Questions about the row below.
1) The entry at the centre?
2) The entry just right of 131?
3) The entry just right of 119?
145	123	119	115	128	131	146	134	102
1) 128
2) 146
3) 115

Questions about the table below.
1) Which number is the top entry of the column that holds the largest entry?
2) Which number is the first entry, reading row by row?
3) Which number is the largest entry in the last row?
4) Which number is the last entry in the row that holds the largest entry?
5) Which number is the top-right entry?
6) Which number is the entry just right of the largest entry?
7) Which number is the entry at the centre?
8) Which number is the second largest entry?
[[131 133 113 124 126 124 127 116 139 118 128 123 128 110 114]
 [112 121 144 114 136 132 119 138 113 122 122 128 136 138 131]
 [129 123 115 132 114 122 121 121 122 138 118 126 106 114 125]]
1) 113
2) 131
3) 138
4) 131
5) 114
6) 114
7) 138
8) 139

Questions about the row below.
1) Report the entry just right of 127.
2) Report the entry just right of the largest entry.
152,103,113,127,130,129,129,142,125,138,125,117
1) 130
2) 103

A =
[[119 123 119 114 120 125 123 148 120 151 124 126 147 119 136 105]
 [132 116 141 146 130 108 108 132 145 131 107 107 132 150 123 137]
 [132 117 118 117 136 118 141 126 111 125 140 119 128 110 131 129]
 [148 118 148 126 148 141 143 107 143 111 142 141 105 135 104 124]
 [120 120 123 122 119 113 114 152 126 152 114 113 151 127 137 113]
 [134 135 127 113 135 151 151 113 121 116 151 152 112 114 121 121]
 [146 118 147 120 145 145 143 115 145 121 143 145 111 136 107 115]
 [124 124 131 148 122 105 106 134 137 130 105 104 136 145 132 143]]
Indices start at 0.
Give the bottom-right entry.
A: 143
Give the entry in row 0 and column 0.
A: 119
Give the entry at row 0, column 1.
A: 123
Give the entry in the bottom-left corner.
A: 124
The entry in row 2 and column 0: 132
Give the entry at row 0, column 2.
A: 119
Give the entry in row 1 and column 0.
A: 132
The entry in the top-right corner: 105
The entry at row 2, column 1 is 117
The entry directly above 112 -> 151
